Below is a small trained network, with its code and all its weights. Each question gives an input and a class and asks what happens when units are switched off, that is, made to give their printed mean instead of their output.

import numpy as np


def w(rows, s, z=0):
    codes = np.array(rows[::2]) - 128.0
    scale = np.full(codes.shape[1], s)
    scale[-1] = z or s
    return codes * scale


def f(y):
    return y / 2 * (1 + np.tanh(0.7978845608 * (y + 0.044715 * y**3)))


def log_softmax(a):
    a = a - a.max(-1, keepdims=True)
    return a - np.log(np.exp(a).sum(-1, keepdims=True))


def net(x, mask):
    res = np.array(x, float).reshape(1, 4) / 4 @ E
    y = f(res @ A[0][:, :-1].T + A[0][:, -1])
    res = res + np.where(mask, y, B[0][:, -1]) @ B[0][:, :-1]
    return log_softmax(res[-1] @ U[:, :-1].T + U[:, -1])


A, B = {}, {}
E = w([
[32,213,123,196],'x0',
[236,186,40,196],'x1',
[182,173,254,173],'x2',
[143,220,128,18],'x3',
],0.0092)
A[0] = w([
[91,146,157,59,156],'N1',
[100,89,156,106,71],'N2',
[213,78,145,85,28],'N3',
[61,160,117,194,94],'N4',
[107,108,81,109,53],'N5',
[178,84,123,90,85],'N6',
[63,137,74,116,183],'N7',
[91,210,126,172,86],'N8',
[164,164,177,150,143],'N9',
[186,191,86,113,118],'N10',
[166,155,177,133,65],'N11',
[155,146,90,161,71],'N12',
[92,175,126,136,87],'N13',
[159,137,102,147,123],'N14',
[119,130,42,108,155],'N15',
[135,163,198,168,64],'N16',
[156,67,127,248,86],'N17',
[107,106,82,124,80],'N18',
[188,132,67,164,131],'N19',
[161,193,111,63,83],'N20',
[103,131,80,115,112],'N21',
[192,131,117,148,65],'N22',
[74,102,112,94,90],'N23',
[107,112,63,117,121],'N24',
[132,93,110,180,67],'N25',
[158,145,172,172,245],'N26',
[98,153,126,144,24],'N27',
[58,169,108,148,255],'N28',
[191,65,137,96,70],'N29',
[118,119,70,114,104],'N30',
[172,136,104,176,104],'N31',
[63,85,169,92,114],'N32',
[171,164,91,149,117],'N33',
[194,112,133,71,97],'N34',
[110,200,126,84,112],'N35',
[156,143,101,140,47],'N36',
[159,72,130,90,106],'N37',
[88,99,172,109,79],'N38',
[90,85,39,136,94],'N39',
[161,148,54,152,135],'N40',
[77,180,104,142,73],'N41',
[157,127,197,165,46],'N42',
[173,75,122,110,209],'N43',
[158,129,161,134,42],'N44',
[150,143,105,147,36],'N45',
[91,43,138,193,90],'N46',
[107,142,158,72,83],'N47',
],0.016,0.0071)
B[0] = w([
[113,86,125,143,203],'N1',
[95,132,145,170,167],'N2',
[134,170,109,157,178],'N3',
[180,156,102,176,213],'N4',
[113,187,136,98,158],'N5',
[151,167,109,164,168],'N6',
[151,133,144,116,222],'N7',
[159,151,110,165,197],'N8',
[138,144,149,69,184],'N9',
[78,86,147,143,201],'N10',
[111,172,125,67,160],'N11',
[96,127,148,156,168],'N12',
[142,145,97,169,158],'N13',
[114,118,148,151,164],'N14',
[143,142,147,97,210],'N15',
[133,178,145,80,181],'N16',
[110,106,79,98,239],'N17',
[122,168,130,80,163],'N18',
[112,114,162,149,216],'N19',
[91,72,58,100,188],'N20',
[135,147,134,98,167],'N21',
[116,136,137,143,164],'N22',
[111,147,159,121,183],'N23',
[136,153,151,90,190],'N24',
[91,115,100,118,169],'N25',
[140,109,142,92,214],'N26',
[65,252,61,184,134],'N27',
[165,117,132,152,246],'N28',
[147,168,97,166,177],'N29',
[121,151,144,80,172],'N30',
[100,112,151,142,185],'N31',
[99,112,170,171,222],'N32',
[97,107,161,165,188],'N33',
[147,140,103,156,178],'N34',
[119,96,71,118,182],'N35',
[87,142,128,153,143],'N36',
[144,161,124,163,172],'N37',
[88,129,153,164,180],'N38',
[134,149,138,89,223],'N39',
[106,115,167,140,209],'N40',
[153,152,109,154,174],'N41',
[111,177,130,72,168],'N42',
[174,135,125,152,196],'N43',
[99,182,119,122,135],'N44',
[71,158,126,152,139],'N45',
[98,90,66,110,228],'N46',
[86,108,119,139,166],'N47',
],0.015,0.013)
U = w([
[56,122,220,174,114],'0',
[215,201,83,185,101],'1',
[134,203,181,16,104],'2',
[67,77,13,86,91],'3',
[255,30,200,111,254],'4',
],0.015,0.019)

Each question gives the input, the list of numbers given to net, and the class t.
The units are the neurons (one row each of A and B). Each row of codes is followed by its name. A weight is (code - 128) times the scale printed after its matrix; where a second scale follows, it is the last column's (A, B and U).
mask holds one flag per neuron, in row order. A switched-off neuron (its flag False) gives its mean, the last column of its row in B, instead of its output. The means were averaged over made-up inputs and are rounded, as every weight is.
A unit's drop is (log p(t) with every unit on - log p(t) with that unit switched off) / (log p(t) with every unit on - log p(t) with every unit switched off).
The circuit of an input: a set's keep is (log p(t) with only the set's units on - log p(t) with every unit switched off) / (log p(t) with every unit on - log p(t) with every unit switched off). Starting from the 12 units with the biggest drops (on a tie, the unit counted first), units are removed one at a time, each time the one whose removal leaves the highest keep (on an exact tie, the one counted first), for as long as the keep stays at least 0.8.
units of the circuit, in order: the units of the circuit, biggest drop first
top k neurons: the k neurons with the biggest drops, biggest first
drop when u is switched off: that unit's drop, to one decimal
input [5,-2,-3,-8], class 3: units of the circuit, in order	N46
input [5,7,-7,-4], class 0: top 3 neurons	N40; N19; N33
input [-7,-5,-7,6], class 1: units of the circuit, in order	N6; N37
input [-2,7,7,-8], class 3: top 3 neurons	N17; N46; N25
input [-1,2,6,-7], class 3: top 2 neurons	N17; N46
input [-1,-5,6,7], class 3: units of the circuit, in order	N20; N35
input [1,-8,2,8], class 0: top 2 neurons	N32; N46
input [1,5,6,2], class 2: top 3 neurons	N9; N11; N16
input [-3,5,3,6], class 3: top 3 neurons	N20; N32; N35
input [-4,6,3,-6], class 0: top 3 neurons	N19; N20; N31
input [-1,1,1,3], class 4: top 2 neurons	N46; N17
input [4,0,4,-5], class 3: top 2 neurons	N17; N46
input [-7,-1,4,-7], class 1: top 2 neurons	N29; N43
input [-5,-6,2,8], class 3: units of the circuit, in order	N20
input [1,-4,4,5], class 3: drop when N35 is switched off	0.3
input [1,-3,-6,1], class 2: drop when N27 is switched off	0.0
input [-3,-4,5,0], class 2: drop when N33 is switched off	0.1
